Here is a tiny trained network, its code and every weight. The questions are about switching its units off for an input and a target symbol, where a switched-off unit gives its printed mean instead of its output.

import numpy as np


def w(rows, s, z=0):
    codes = np.array(rows[::2]) - 128.0
    scale = np.full(codes.shape[1], s)
    scale[-1] = z or s
    return codes * scale


def norm(h):
    return h / np.sqrt((h * h).mean(-1, keepdims=True) + 1e-5)


def f(y):
    return y / 2 * (1 + np.tanh(0.7978845608 * (y + 0.044715 * y**3)))


def softmax(a):
    e = np.exp(a - a.max(-1, keepdims=True))
    return e / e.sum(-1, keepdims=True)


def log_softmax(a):
    a = a - a.max(-1, keepdims=True)
    return a - np.log(np.exp(a).sum(-1, keepdims=True))


def net(x, mask):
    ids = ['Παβζηξφψ'.index(c) for c in x.split()]
    T = len(ids)
    res = E[ids] + P[:T]
    r = norm(res)
    for j in range(2):
        rows = slice(2 * j, 2 * j + 2)
        q, k, v = (r @ M[0][rows].T for M in (Q, K, V))
        z = softmax(np.where(np.tri(T) > 0, q @ k.T / 2**0.5, -1e9)) @ v
        o = O[0][rows]
        res = res + np.where(mask[j], z, o[:, -1]) @ o[:, :-1]
    y = f(norm(res) @ A[0][:, :-1].T + A[0][:, -1])
    res = res + np.where(mask[2:6], y, B[0][:, -1]) @ B[0][:, :-1]
    return log_softmax(norm(res)[-1] @ U[:, :-1].T + U[:, -1])


Q, K, V, O, A, B = {}, {}, {}, {}, {}, {}
E = w([
[122,84,113,161,144,167,119],'Π',
[156,93,130,125,16,111,158],'α',
[101,149,100,117,128,100,135],'β',
[182,148,127,143,105,159,157],'ζ',
[112,130,225,132,156,56,138],'η',
[88,206,46,136,105,111,175],'ξ',
[218,164,154,251,136,196,117],'φ',
[75,126,145,164,170,43,114],'ψ',
],0.02)
P = w([
[84,177,230,110,164,139,145],'0',
[138,209,52,91,25,78,138],'1',
[168,158,129,71,81,170,51],'2',
[182,154,122,126,131,66,88],'3',
[121,118,110,127,119,68,95],'4',
[147,157,10,161,138,61,52],'5',
[160,146,78,169,189,30,90],'6',
[124,176,92,166,126,145,94],'7',
[185,121,140,122,129,117,139],'8',
[142,171,46,201,121,110,114],'9',
[112,148,110,175,145,71,102],'10',
[127,140,90,124,107,106,110],'11',
[160,88,111,183,167,62,41],'12',
],0.011)
Q[0] = w([
[104,154,66,114,147,88,129],'head 1',
[175,178,74,165,86,96,130],'head 1',
[61,157,129,254,205,108,77],'head 2',
[119,144,102,63,12,92,143],'head 2',
],0.0071)
K[0] = w([
[111,137,165,193,151,191,175],'head 1',
[86,89,214,112,146,100,124],'head 1',
[67,30,253,130,140,176,171],'head 2',
[157,190,10,94,101,82,102],'head 2',
],0.0072)
V[0] = w([
[173,207,82,118,180,51,151],'head 1',
[229,46,96,47,21,75,10],'head 1',
[18,89,66,238,129,144,116],'head 2',
[61,103,254,121,155,210,211],'head 2',
],0.0064)
O[0] = w([
[2,142,115,87,226,130,158,107],'head 1',
[65,92,94,224,88,143,171,230],'head 1',
[190,184,75,111,167,149,137,128],'head 2',
[215,147,155,68,81,119,82,2],'head 2',
],0.011,0.0041)
A[0] = w([
[120,143,50,76,127,72,184,5],'neuron 1',
[206,183,98,11,20,101,129,212],'neuron 2',
[139,135,112,164,25,183,253,207],'neuron 3',
[157,198,134,76,47,167,234,90],'neuron 4',
],0.0064,0.0029)
B[0] = w([
[97,219,169,104,63,177,80,135],'neuron 1',
[209,254,200,121,154,188,229,160],'neuron 2',
[221,43,147,181,162,119,44,255],'neuron 3',
[176,224,126,129,166,94,51,143],'neuron 4',
],0.0075,0.0087)
U = w([
[244,150,181,80,86,153,183,222],'Π',
[85,74,104,233,23,52,176,132],'α',
[85,87,133,44,190,140,162,72],'β',
[81,107,133,56,120,122,95,38],'ζ',
[97,103,180,72,163,131,165,5],'η',
[58,102,109,45,207,143,151,188],'ξ',
[82,109,133,71,199,129,98,92],'φ',
[117,56,86,2,245,90,150,85],'ψ',
],0.006,0.0031)

Each question gives the input, a string of symbols that net reads in full, and the target symbol t.
The units are the heads (2 rows each of Q, K, V and O) and the neurons (one row each of A and B). Each row of codes is followed by its name. A weight is (code - 128) times the scale printed after its matrix; where a second scale follows, it is the last column's (O, A, B and U).
mask holds one flag per unit, heads first, then neurons. A switched-off unit (its flag False) gives its mean, the last column of its rows in O or B, instead of its output. The means were averaged over made-up inputs and are rounded, as every weight is.
A unit's drop is (log p(t) with every unit on - log p(t) with that unit switched off) / (log p(t) with every unit on - log p(t) with every unit switched off).
The circuit of an input: a set's keep is (log p(t) with only the set's units on - log p(t) with every unit switched off) / (log p(t) with every unit on - log p(t) with every unit switched off). Starting from all 6 units, units are removed one at a time, each time the one whose removal leaves the highest keep (on an exact tie, the one counted first), for as long as the keep stays at least 0.8.
circuit, biggest first: the units of the circuit, biggest drop first
which heads matter: for each layer, one digit per head in row order, 1 if its drop is at least 0.15 and else 0, layers parted by /
drop when u is switched off: that unit's drop, to one decimal
input α ξ ζ, target α: circuit, biggest first	[head 2; head 1]
input Π Π φ η ζ α, target Π: which heads matter	10
input Π α α φ α φ φ η α ψ, target Π: circuit, biggest first	[head 2]
input α α Π, target α: which heads matter	10
input ψ ξ ψ ζ ζ, target ξ: which heads matter	11
input ξ α ζ ζ ξ, target ξ: which heads matter	10
input ξ ζ ξ β, target ξ: which heads matter	10
input Π Π α ζ α α α ξ Π ξ Π, target Π: which heads matter	01
input ξ Π α β, target ξ: circuit, biggest first	[head 1; neuron 3]
input Π ζ Π α Π α ψ ξ, target Π: drop when head 1 is switched off	0.9
input Π β β, target Π: drop when neuron 2 is switched off	0.4
input Π φ Π ζ β η, target Π: drop when neuron 2 is switched off	0.1
input α α ξ α α α α β ζ, target α: drop when head 1 is switched off	0.5
input α α η, target α: circuit, biggest first	[head 1]
